How the objects are linked:
s237: ~>s46, ^>s663, &>s695, !>s270, +>s159, §>s845
s743: ~>s880, ^>s845, &>s159, !>s154, +>s46, §>s964
s270: ~>s413, ^>s695, &>s880, !>s39, +>s525, §>s159
s742: ~>s75, ^>s270, &>s39, !>s883, +>s722, §>s154
s348: ~>s268, ^>s23, &>s568, !>s844, +>s13, §>s374
s860: ~>s204, ^>s844, &>s488, !>s923, +>s103, §>s826
s7: ~>s525, ^>s964, &>s46, !>s583, +>s880, §>s695
s23: ~>s515, ^>s627, &>s111, !>s568, +>s361, §>s22
s793: ~>s284, ^>s480, &>s268, !>s247, +>s942, §>s568
s488: ~>s254, ^>s942, &>s510, !>s944, +>s614, §>s284
s103: ~>s860, ^>s284, &>s614, !>s663, +>s254, §>s832
s75: ~>s531, ^>s413, &>s296, !>s809, +>s742, §>s837
s145: ~>s159, ^>s944, &>s964, !>s7, +>s695, §>s663
s222: ~>s266, ^>s722, &>s306, !>s631, +>s809, §>s75
s659: ~>s480, ^>s852, &>s23, !>s348, +>s374, §>s197
s624: ~>s541, ^>s531, &>s222, !>s683, +>s452, §>s876
s515: ~>s374, ^>s683, &>s298, !>s551, +>s23, §>s852
s809: ~>s222, ^>s296, &>s876, !>s715, +>s883, §>s742
s197: ~>s111, ^>s541, &>s22, !>s374, +>s897, §>s631
s298: ~>s361, ^>s631, &>s897, !>s480, +>s111, §>s627
s845: ~>s741, ^>s254, &>s58, !>s159, +>s923, §>s860
s111: ~>s298, ^>s715, &>s852, !>s659, +>s197, §>s613
s22: ~>s852, ^>s266, &>s613, !>s361, +>s683, §>s624
s296: ~>s722, ^>s7, &>s583, !>s876, +>s39, §>s270
s254: ~>s103, ^>s793, &>s247, !>s58, +>s488, §>s844
s627: ~>s683, ^>s809, &>s715, !>s111, +>s613, §>s266
s480: ~>s690, ^>s897, &>s515, !>s268, +>s659, §>s111
s844: ~>s832, ^>s568, &>s942, !>s488, +>s284, §>s13
s531: ~>s101, ^>s154, &>s722, !>s222, +>s75, §>s583
s306: ~>s883, ^>s160, &>s531, !>s624, +>s876, §>s296
s266: ~>s452, ^>s742, &>s883, !>s613, +>s222, §>s531
s944: ~>s58, ^>s510, &>s860, !>s964, +>s386, §>s614
s663: ~>s923, ^>s614, &>s386, !>s695, +>s58, §>s254
s159: ~>s237, ^>s58, &>s326, !>s525, +>s145, §>s923
s832: ~>s826, ^>s551, &>s793, !>s254, +>s844, §>s348
s374: ~>s659, ^>s22, &>s361, !>s13, +>s515, §>s897
s101: ~>s876, ^>s837, &>s742, !>s266, +>s531, §>s160
s204: ~>s386, ^>s832, &>s254, !>s845, +>s860, §>s510
s695: ~>s145, ^>s386, &>s741, !>s880, +>s326, §>s58
s58: ~>s663, ^>s247, &>s204, !>s326, +>s944, §>s488
s39: ~>s296, ^>s880, &>s837, !>s101, +>s160, §>s525
s837: ~>s583, ^>s237, &>s270, !>s742, +>s154, §>s743
s413: ~>s154, ^>s145, &>s7, !>s296, +>s270, §>s237
s690: ~>s568, ^>s197, &>s374, !>s787, +>s480, §>s298
s613: ~>s627, ^>s883, &>s541, !>s197, +>s631, §>s222
s46: ~>s743, ^>s923, &>s145, !>s413, +>s237, §>s741
s361: ~>s23, ^>s613, &>s197, !>s690, +>s298, §>s683
s583: ~>s160, ^>s46, &>s413, !>s75, +>s837, §>s880
s551: ~>s13, ^>s298, &>s480, !>s793, +>s568, §>s23
s722: ~>s742, ^>s525, &>s160, !>s306, +>s296, §>s413
s268: ~>s787, ^>s515, &>s551, !>s832, +>s348, §>s659
s284: ~>s844, ^>s690, &>s787, !>s614, +>s793, §>s551
s683: ~>s22, ^>s222, &>s631, !>s298, +>s627, §>s452
s741: ~>s964, ^>s103, &>s663, !>s237, +>s845, §>s204
s154: ~>s837, ^>s159, &>s525, !>s722, +>s413, §>s46
s160: ~>s39, ^>s743, &>s154, !>s531, +>s583, §>s7
s964: ~>s326, ^>s860, &>s923, !>s46, +>s741, §>s386
s715: ~>s631, ^>s876, &>s452, !>s852, +>s541, §>s883
s631: ~>s613, ^>s306, &>s624, !>s897, +>s715, §>s809
s510: ~>s247, ^>s348, &>s844, !>s860, +>s826, §>s787
s787: ~>s942, ^>s374, &>s13, !>s826, +>s268, §>s480
s883: ~>s809, ^>s39, &>s101, !>s541, +>s306, §>s722
s568: ~>s551, ^>s111, &>s659, !>s942, +>s690, §>s361
s897: ~>s197, ^>s624, &>s683, !>s515, +>s852, §>s715
s386: ~>s944, ^>s826, &>s103, !>s741, +>s204, §>s247
s326: ~>s695, ^>s204, &>s845, !>s743, +>s964, §>s944
s852: ~>s897, ^>s452, &>s627, !>s23, +>s22, §>s541
s247: ~>s614, ^>s268, &>s832, !>s204, +>s510, §>s942
s923: ~>s845, ^>s488, &>s944, !>s145, +>s663, §>s103
s876: ~>s306, ^>s583, &>s75, !>s452, +>s101, §>s39
s13: ~>s348, ^>s361, &>s690, !>s284, +>s551, §>s515
s826: ~>s510, ^>s13, &>s284, !>s103, +>s832, §>s268
s880: ~>s7, ^>s741, &>s237, !>s837, +>s743, §>s326
s452: ~>s624, ^>s75, &>s809, !>s627, +>s266, §>s101
s614: ~>s488, ^>s787, &>s826, !>s386, +>s247, §>s793
s525: ~>s270, ^>s326, &>s743, !>s160, +>s7, §>s145
s942: ~>s793, ^>s659, &>s348, !>s510, +>s787, §>s690
s541: ~>s715, ^>s101, &>s266, !>s22, +>s624, §>s306

In the rows, 448 stands for zero.

The rows follow the links: the fewer symbols apart two objects are, the more alike their rows tend to be.

Each row is also shifted at random along 6 hidden directions that mean nothing.

Rows with their objects:
[ 311,  330,  337,  503,  540,  478,  456,  427,  417,  427,  550,  443,  412,  365,  534,  454,  579,  535,  446,  390,  484,  359,  420,  442,  503,  494,  485,  539,  434,  302,  423,  447,  382,  378,  486,  357,  295,  537,  365]: s296
[ 413,  457,  390,  411,  460,  289,  352,  475,  402,  402,  372,  284,  413,  373,  469,  440,  333,  311,  468,  438,  319,  280,  411,  439,  379,  650,  441,  588,  305,  408,  453,  465,  513,  490,  488,  390,  380,  366,  562]: s631
[ 217,  296,  437,  360,  494,  485,  366,  425,  373,  460,  271,  388,  356,  471,  517,  470,  441,  497,  397,  400,  475,  255,  354,  442,  323,  559,  421,  515,  444,  290,  424,  432,  423,  506,  458,  392,  181,  419,  423]: s876
[ 573,  407,  489,  366,  626,  542,  543,  468,  379,  362,  313,  410,  363,  559,  545,  358,  412,  475,  413,  458,  431,  452,  538,  419,  552,  378,  384,  431,  493,  390,  359,  536,  340,  352,  597,  380,  589,  551,  332]: s7
[ 415,  417,  461,  452,  480,  547,  577,  420,  485,  537,  495,  569,  514,  485,  390,  441,  609,  650,  367,  374,  598,  586,  344,  439,  541,  265,  478,  346,  595,  429,  381,  420,  383,  449,  407,  537,  399,  548,  304]: s964
[ 510,  553,  615,  415,  314,  591,  483,  312,  497,  498,  366,  476,  398,  558,  395,  425,  355,  391,  473,  534,  408,  633,  592,  451,  421,  376,  505,  288,  507,  556,  431,  495,  478,  389,  458,  496,  646,  419,  516]: s832
[ 461,  508,  366,  551,  343,  407,  372,  592,  361,  495,  481,  441,  466,  353,  321,  505,  571,  333,  482,  274,  351,  324,  467,  505,  343,  560,  455,  540,  367,  422,  459,  316,  518,  505,  396,  473,  328,  363,  562]: s852
[ 467,  373,  354,  437,  621,  412,  531,  475,  477,  368,  497,  523,  493,  447,  510,  422,  566,  586,  347,  380,  569,  391,  354,  405,  547,  355,  409,  485,  500,  365,  392,  441,  358,  421,  456,  481,  407,  568,  313]: s413
[ 514,  551,  410,  429,  398,  387,  413,  495,  373,  426,  344,  342,  382,  408,  376,  407,  429,  240,  467,  319,  287,  307,  547,  479,  353,  606,  466,  529,  345,  414,  385,  418,  511,  437,  514,  466,  490,  366,  599]: s683
[ 464,  518,  551,  569,  317,  613,  423,  559,  339,  566,  566,  391,  418,  438,  418,  476,  385,  313,  700,  548,  272,  675,  703,  512,  479,  473,  479,  394,  377,  570,  526,  485,  500,  362,  526,  266,  593,  392,  494]: s844
[ 495,  483,  362,  424,  514,  302,  378,  563,  381,  364,  378,  365,  425,  400,  458,  436,  433,  323,  440,  362,  345,  213,  455,  462,  388,  581,  393,  597,  330,  383,  435,  406,  473,  473,  489,  439,  414,  393,  535]: s624
[ 461,  459,  608,  435,  429,  720,  492,  543,  354,  611,  252,  501,  485,  532,  340,  538,  450,  491,  518,  440,  431,  637,  532,  467,  436,  352,  394,  312,  511,  582,  449,  418,  474,  466,  438,  433,  477,  424,  400]: s614
[ 242,  497,  569,  463,  297,  537,  416,  395,  445,  589,  448,  400,  457,  458,  396,  477,  318,  420,  540,  565,  403,  660,  500,  460,  430,  434,  510,  342,  453,  564,  505,  490,  515,  467,  436,  413,  513,  366,  494]: s284
[ 509,  525,  439,  392,  324,  272,  352,  181,  604,  318,  479,  355,  350,  433,  515,  369,  297,  266,  419,  546,  384,  341,  537,  437,  347,  595,  560,  487,  399,  399,  440,  524,  486,  388,  443,  494,  555,  433,  627]: s22
[ 378,  398,  462,  306,  618,  428,  532,  452,  421,  387,  293,  429,  418,  553,  507,  342,  390,  558,  323,  431,  514,  425,  348,  395,  540,  369,  374,  436,  506,  379,  364,  506,  369,  448,  526,  465,  473,  514,  315]: s525
[ 473,  318,  499,  555,  459,  740,  469,  509,  431,  616,  430,  554,  585,  370,  425,  671,  556,  660,  534,  500,  582,  617,  363,  439,  469,  330,  421,  359,  515,  559,  569,  391,  462,  485,  311,  396,  252,  471,  326]: s103
[ 602,  356,  464,  492,  522,  415,  491,  502,  469,  553,  542,  456,  598,  394,  445,  482,  403,  658,  451,  553,  569,  611,  209,  402,  551,  370,  454,  428,  494,  531,  544,  478,  459,  559,  386,  416,  336,  435,  315]: s386
[ 670,  576,  476,  505,  358,  455,  412,  454,  492,  462,  434,  431,  518,  375,  369,  521,  415,  311,  503,  472,  366,  484,  538,  466,  396,  476,  465,  438,  382,  586,  496,  433,  542,  444,  390,  486,  562,  391,  581]: s551
[ 315,  465,  336,  459,  480,  308,  390,  473,  478,  265,  527,  508,  384,  459,  529,  435,  505,  329,  422,  413,  421,  234,  564,  475,  400,  483,  411,  556,  399,  367,  451,  411,  404,  388,  453,  472,  494,  506,  519]: s222
[ 625,  478,  461,  486,  532,  417,  554,  558,  408,  485,  585,  426,  491,  436,  445,  354,  435,  508,  495,  485,  430,  626,  437,  435,  633,  358,  451,  403,  452,  497,  439,  506,  410,  414,  543,  386,  600,  475,  352]: s663
[ 583,  344,  451,  437,  601,  500,  509,  633,  301,  472,  451,  415,  423,  509,  514,  397,  452,  537,  494,  435,  430,  480,  442,  454,  552,  395,  357,  472,  454,  376,  441,  470,  365,  453,  559,  321,  424,  471,  293]: s743
[ 578,  594,  532,  441,  351,  280,  488,  482,  489,  428,  658,  511,  463,  563,  400,  315,  333,  379,  506,  551,  411,  647,  514,  460,  519,  339,  427,  338,  489,  572,  480,  482,  453,  449,  471,  526,  714,  400,  491]: s510
[ 219,  381,  358,  396,  575,  377,  508,  487,  398,  417,  414,  407,  451,  442,  456,  343,  516,  531,  346,  316,  487,  357,  313,  422,  522,  459,  416,  504,  462,  305,  337,  442,  380,  463,  505,  473,  355,  481,  368]: s39
[ 421,  465,  561,  537,  318,  646,  449,  417,  454,  557,  506,  524,  470,  455,  409,  544,  482,  458,  566,  523,  442,  644,  571,  486,  444,  376,  486,  327,  499,  569,  518,  433,  491,  409,  390,  412,  499,  442,  442]: s826
[ 324,  549,  505,  527,  349,  507,  443,  572,  376,  599,  424,  405,  554,  366,  290,  520,  412,  369,  539,  421,  346,  558,  470,  464,  434,  481,  459,  424,  390,  594,  494,  402,  564,  517,  397,  441,  447,  330,  539]: s268
[ 396,  290,  416,  481,  554,  590,  478,  381,  462,  431,  519,  502,  421,  467,  616,  513,  517,  602,  465,  553,  565,  469,  463,  452,  530,  361,  449,  445,  513,  389,  500,  495,  351,  369,  470,  324,  401,  591,  287]: s880
[ 564,  394,  526,  441,  502,  451,  472,  456,  439,  515,  466,  375,  498,  451,  525,  445,  272,  561,  518,  658,  467,  649,  345,  409,  564,  412,  443,  415,  453,  533,  537,  586,  465,  461,  488,  330,  511,  435,  344]: s204
[ 459,  365,  395,  421,  633,  629,  555,  420,  437,  411,  297,  471,  413,  440,  517,  459,  573,  546,  373,  361,  513,  377,  456,  428,  519,  402,  442,  448,  488,  346,  339,  463,  350,  355,  493,  421,  436,  573,  332]: s154
[ 259,  450,  410,  343,  539,  494,  545,  402,  409,  374,  285,  448,  343,  522,  436,  319,  567,  443,  309,  277,  441,  327,  484,  432,  471,  437,  444,  460,  487,  301,  246,  434,  346,  393,  554,  506,  470,  502,  415]: s722

Start here and follow the symbols in turn, left to right. Where do you end up?
Answer with the object's name.
[ 235,  347,  385,  414,  465,  543,  399,  408,  418,  389,  327,  508,  366,  469,  500,  497,  567,  453,  381,  350,  485,  238,  474,  459,  336,  485,  412,  505,  459,  314,  407,  392,  405,  430,  424,  463,  291,  496,  461]
§ § & ~ => s7
[ 516,  393,  540,  402,  451,  430,  475,  456,  498,  560,  432,  517,  591,  490,  390,  489,  379,  653,  414,  532,  606,  597,  209,  415,  465,  322,  394,  364,  533,  557,  527,  443,  495,  589,  341,  513,  338,  402,  373]
& & § & + => s690
[ 225,  366,  378,  394,  599,  442,  509,  405,  470,  405,  413,  449,  451,  414,  488,  402,  519,  572,  335,  388,  549,  379,  300,  410,  519,  422,  456,  488,  495,  341,  378,  479,  380,  441,  463,  449,  353,  532,  327]
~ + ^ ~ ^ => s845
[ 195,  460,  425,  355,  470,  427,  385,  293,  499,  357,  248,  352,  367,  450,  532,  460,  329,  326,  382,  482,  394,  267,  494,  425,  341,  596,  469,  506,  382,  401,  426,  501,  463,  406,  469,  458,  475,  442,  546]
+ ! & => s631
[ 543,  436,  461,  516,  537,  575,  555,  593,  353,  571,  490,  453,  509,  411,  408,  431,  531,  540,  503,  404,  440,  622,  439,  457,  599,  368,  442,  423,  463,  477,  433,  456,  409,  427,  508,  357,  477,  491,  323]
& ^ ~ => s247
[ 290,  549,  365,  462,  483,  397,  449,  613,  358,  395,  344,  414,  445,  385,  366,  462,  538,  283,  433,  247,  319,  247,  524,  484,  395,  546,  386,  562,  336,  424,  387,  351,  485,  457,  473,  508,  460,  407,  552]
+ ^ & ! & ! => s266
[ 503,  346,  355,  484,  578,  516,  468,  265,  545,  305,  540,  434,  369,  384,  672,  450,  492,  511,  434,  577,  515,  401,  522,  431,  556,  460,  535,  501,  456,  330,  444,  567,  345,  264,  522,  322,  519,  631,  364]
+ & ~ => s270
[ 302,  575,  428,  365,  418,  319,  431,  480,  414,  412,  292,  365,  423,  439,  336,  370,  415,  276,  358,  284,  329,  279,  449,  441,  351,  560,  432,  504,  381,  424,  343,  399,  504,  505,  465,  556,  466,  375,  592]
! ^ § ~ => s809
[ 193,  449,  529,  528,  297,  606,  421,  422,  461,  642,  449,  467,  529,  373,  329,  580,  463,  494,  531,  485,  472,  621,  423,  461,  399,  435,  517,  362,  470,  581,  520,  397,  534,  514,  355,  436,  354,  361,  488]
! ^ & § ~ & => s298
[ 252,  576,  492,  555,  349,  549,  443,  547,  420,  562,  427,  463,  540,  365,  291,  557,  458,  349,  548,  417,  336,  550,  542,  472,  419,  465,  468,  414,  398,  613,  480,  380,  544,  466,  394,  473,  520,  374,  555]
+ ^ ! => s690
[ 278,  516,  479,  597,  302,  605,  427,  432,  488,  584,  535,  505,  537,  327,  327,  602,  536,  425,  558,  453,  440,  598,  518,  484,  411,  421,  538,  371,  440,  595,  510,  382,  529,  434,  323,  470,  433,  403,  522]
§ § + => s197
[ 508,  411,  608,  460,  404,  597,  440,  616,  285,  643,  345,  395,  479,  491,  371,  500,  333,  484,  588,  514,  374,  634,  440,  471,  446,  435,  379,  377,  452,  564,  516,  460,  503,  539,  471,  335,  405,  321,  405]
§ ~ § ~ => s551
[ 516,  495,  361,  482,  402,  470,  372,  299,  528,  355,  402,  402,  385,  341,  497,  498,  471,  288,  452,  439,  380,  288,  590,  459,  361,  596,  545,  515,  369,  406,  450,  467,  467,  342,  435,  444,  469,  473,  573]
~ ~ ^ ^ => s722
[ 658,  477,  590,  387,  411,  508,  463,  315,  534,  445,  432,  471,  428,  555,  490,  424,  283,  468,  477,  658,  475,  645,  523,  436,  488,  360,  453,  328,  512,  568,  506,  561,  442,  400,  464,  434,  648,  467,  416]
§ ~ & + => s787
[ 343,  517,  488,  445,  303,  558,  346,  272,  459,  408,  360,  332,  286,  448,  509,  469,  350,  206,  533,  532,  289,  389,  724,  485,  323,  617,  540,  461,  381,  428,  450,  515,  481,  322,  496,  356,  565,  422,  615]
! ! + => s568
[ 333,  478,  318,  477,  459,  400,  419,  425,  523,  300,  467,  577,  470,  403,  461,  530,  621,  386,  366,  316,  490,  209,  503,  456,  368,  461,  437,  535,  430,  403,  437,  338,  433,  410,  362,  575,  407,  515,  519]
& ~ + => s809
[  58,  377,  423,  400,  588,  518,  512,  391,  421,  403,  350,  402,  390,  452,  526,  378,  476,  501,  384,  405,  460,  398,  437,  433,  508,  459,  450,  479,  468,  332,  358,  514,  379,  385,  540,  399,  427,  542,  363]
! § ! + ~ => s75
